Below are the code and all the weights of a small trained network. Each question names an input and a target symbol and asks about switching units off, where a switched-off unit gives its printed mean instead of its output.

import numpy as np


def w(rows, s, z=0):
    codes = np.array(rows[::2]) - 128.0
    scale = np.full(codes.shape[1], s)
    scale[-1] = z or s
    return codes * scale


def f(y):
    return y / 2 * (1 + np.tanh(0.7978845608 * (y + 0.044715 * y**3)))


def softmax(a):
    e = np.exp(a - a.max(-1, keepdims=True))
    return e / e.sum(-1, keepdims=True)


def log_softmax(a):
    a = a - a.max(-1, keepdims=True)
    return a - np.log(np.exp(a).sum(-1, keepdims=True))


def net(x, mask):
    ids = ['βγδεζθμπστφψω'.index(c) for c in x.split()]
    T = len(ids)
    res = E[ids] + P[:T]
    r = res
    for j in range(2):
        rows = slice(3 * j, 3 * j + 3)
        q, k, v = (r @ M[0][rows].T for M in (Q, K, V))
        z = softmax(np.where(np.tri(T) > 0, q @ k.T / 3**0.5, -1e9)) @ v
        o = O[0][rows]
        res = res + np.where(mask[j], z, o[:, -1]) @ o[:, :-1]
    y = f(res @ A[0][:, :-1].T + A[0][:, -1])
    res = res + np.where(mask[2:10], y, B[0][:, -1]) @ B[0][:, :-1]
    return log_softmax(res[-1] @ U[:, :-1].T + U[:, -1])


Q, K, V, O, A, B = {}, {}, {}, {}, {}, {}
E = w([
[199,189,118,177,165],'β',
[196,191,85,189,196],'γ',
[203,193,57,210,198],'δ',
[125,81,147,107,56],'ε',
[47,123,216,221,68],'ζ',
[144,142,107,67,169],'θ',
[129,55,142,92,73],'μ',
[134,33,123,113,71],'π',
[217,129,20,75,195],'σ',
[73,219,93,2,185],'τ',
[194,129,235,50,220],'φ',
[103,34,120,83,74],'ψ',
[97,42,114,89,70],'ω',
],0.0085)
P = w([
[236,153,106,94,3],'0',
[152,207,109,148,78],'1',
[157,170,102,151,124],'2',
[166,135,103,148,157],'3',
[157,105,98,146,179],'4',
[146,84,102,143,200],'5',
[136,50,111,138,227],'6',
[125,35,96,152,230],'7',
[140,34,86,164,213],'8',
],0.0066)
Q[0] = w([
[187,152,75,207,231],'head 1',
[2,80,174,36,23],'head 1',
[183,185,55,201,237],'head 1',
[193,74,89,172,242],'head 2',
[229,235,62,144,188],'head 2',
[103,175,28,79,123],'head 2',
],0.0076)
K[0] = w([
[78,36,115,72,227],'head 1',
[167,255,138,221,41],'head 1',
[75,56,118,47,249],'head 1',
[24,57,138,191,212],'head 2',
[96,84,172,24,239],'head 2',
[191,174,157,43,231],'head 2',
],0.0071)
V[0] = w([
[227,173,132,188,100],'head 1',
[205,95,63,212,122],'head 1',
[167,62,2,77,132],'head 1',
[38,106,49,232,36],'head 2',
[90,123,21,59,78],'head 2',
[224,123,35,23,83],'head 2',
],0.0076)
O[0] = w([
[172,94,107,222,41,252],'head 1',
[200,66,28,201,123,189],'head 1',
[88,220,2,94,72,78],'head 1',
[46,42,28,194,208,160],'head 2',
[19,148,26,105,105,24],'head 2',
[37,173,93,104,19,76],'head 2',
],0.0071,0.0031)
A[0] = w([
[170,215,88,55,120,164],'neuron 1',
[130,94,178,147,59,253],'neuron 2',
[193,47,125,58,254,47],'neuron 3',
[65,208,108,75,226,175],'neuron 4',
[218,202,205,41,175,154],'neuron 5',
[119,245,68,59,192,231],'neuron 6',
[137,157,171,233,221,55],'neuron 7',
[189,48,224,153,41,162],'neuron 8',
],0.0069,0.0049)
B[0] = w([
[216,211,175,80,205,160],'neuron 1',
[40,56,162,104,54,223],'neuron 2',
[116,151,129,27,2,187],'neuron 3',
[47,227,226,52,55,125],'neuron 4',
[214,134,209,168,83,194],'neuron 5',
[93,219,138,4,237,156],'neuron 6',
[203,89,199,223,222,208],'neuron 7',
[12,125,76,83,31,254],'neuron 8',
],0.0068,0.0081)
U = w([
[31,185,194,93,193,54],'β',
[158,151,91,151,87,14],'γ',
[118,156,145,92,173,155],'δ',
[200,155,53,189,87,29],'ε',
[142,140,115,138,168,65],'ζ',
[105,145,127,89,154,142],'θ',
[128,137,121,142,132,21],'μ',
[12,80,95,73,2,137],'π',
[112,152,150,96,165,130],'σ',
[165,27,111,224,206,255],'τ',
[147,148,98,150,185,116],'φ',
[221,147,206,90,99,101],'ψ',
[152,154,30,82,175,148],'ω',
],0.0078,0.006)

Each question gives the input, a string of symbols that net reads in full, and the target symbol t.
The units are the heads (3 rows each of Q, K, V and O) and the neurons (one row each of A and B). Each row of codes is followed by its name. A weight is (code - 128) times the scale printed after its matrix; where a second scale follows, it is the last column's (O, A, B and U).
mask holds one flag per unit, heads first, then neurons. A switched-off unit (its flag False) gives its mean, the last column of its rows in O or B, instead of its output. The means were averaged over made-up inputs and are rounded, as every weight is.
A unit's drop is (log p(t) with every unit on - log p(t) with that unit switched off) / (log p(t) with every unit on - log p(t) with every unit switched off).
The circuit of an input: a set's keep is (log p(t) with only the set's units on - log p(t) with every unit switched off) / (log p(t) with every unit on - log p(t) with every unit switched off). Starting from all 10 units, units are removed one at a time, each time the one whose removal leaves the highest keep (on an exact tie, the one counted first), for as long as the keep stays at least 0.8.
circuit, biggest first: the units of the circuit, biggest drop first
k most important neurons: the k neurons with the biggest drops, biggest first
which heads matter: for each layer, one digit per head in row order, 1 if its drop is at least 0.15 and else 0, layers parted by /
input φ β θ, target ψ: 3 most important neurons : neuron 5; neuron 1; neuron 8
input φ ζ ζ δ π, target π: circuit, biggest first : neuron 7; neuron 1
input ζ δ φ φ β ζ ω, target π: circuit, biggest first : neuron 7; neuron 1
input ζ ε ζ ω ζ β ζ σ γ, target ω: circuit, biggest first : head 1; neuron 6
input β ζ γ, target τ: 2 most important neurons : neuron 3; neuron 8
input δ δ ω φ β γ π, target π: circuit, biggest first : neuron 7; head 2
input δ ψ β ζ δ φ θ, target ψ: circuit, biggest first : head 2; neuron 5
input μ φ ζ, target π: circuit, biggest first : head 2; neuron 7
input γ ζ δ, target τ: which heads matter : 10
input ζ ζ ε ζ β τ γ, target β: circuit, biggest first : head 1; neuron 4
input γ ζ ζ φ ζ δ, target ψ: circuit, biggest first : head 2; neuron 5
input ε ζ σ β, target ω: which heads matter : 11
input τ φ σ β β φ β μ, target π: which heads matter : 01
input β ζ φ ζ φ ζ σ, target ψ: circuit, biggest first : head 2
input δ ζ θ φ φ ε γ, target ψ: circuit, biggest first : head 2; neuron 5
input ζ γ μ ζ φ ζ δ, target ψ: circuit, biggest first : head 2; head 1; neuron 5
input ζ φ ζ φ ζ σ ω φ ψ, target π: 2 most important neurons : neuron 3; neuron 7
input ε ζ σ, target ω: circuit, biggest first : head 1; neuron 6; neuron 2
input δ ζ β, target τ: which heads matter : 10
input σ β β, target ω: which heads matter : 11
input ζ β φ σ δ ζ ζ ε, target π: which heads matter : 00
input φ ζ μ, target π: which heads matter : 00
input ζ φ τ, target ψ: which heads matter : 01
input β π ζ ζ π φ ζ φ β, target ψ: which heads matter : 11
input ζ β ζ, target τ: which heads matter : 01
input δ μ ζ ζ, target τ: most important neuron : neuron 3
input δ δ ζ β φ β ζ γ ψ, target π: 2 most important neurons : neuron 7; neuron 8
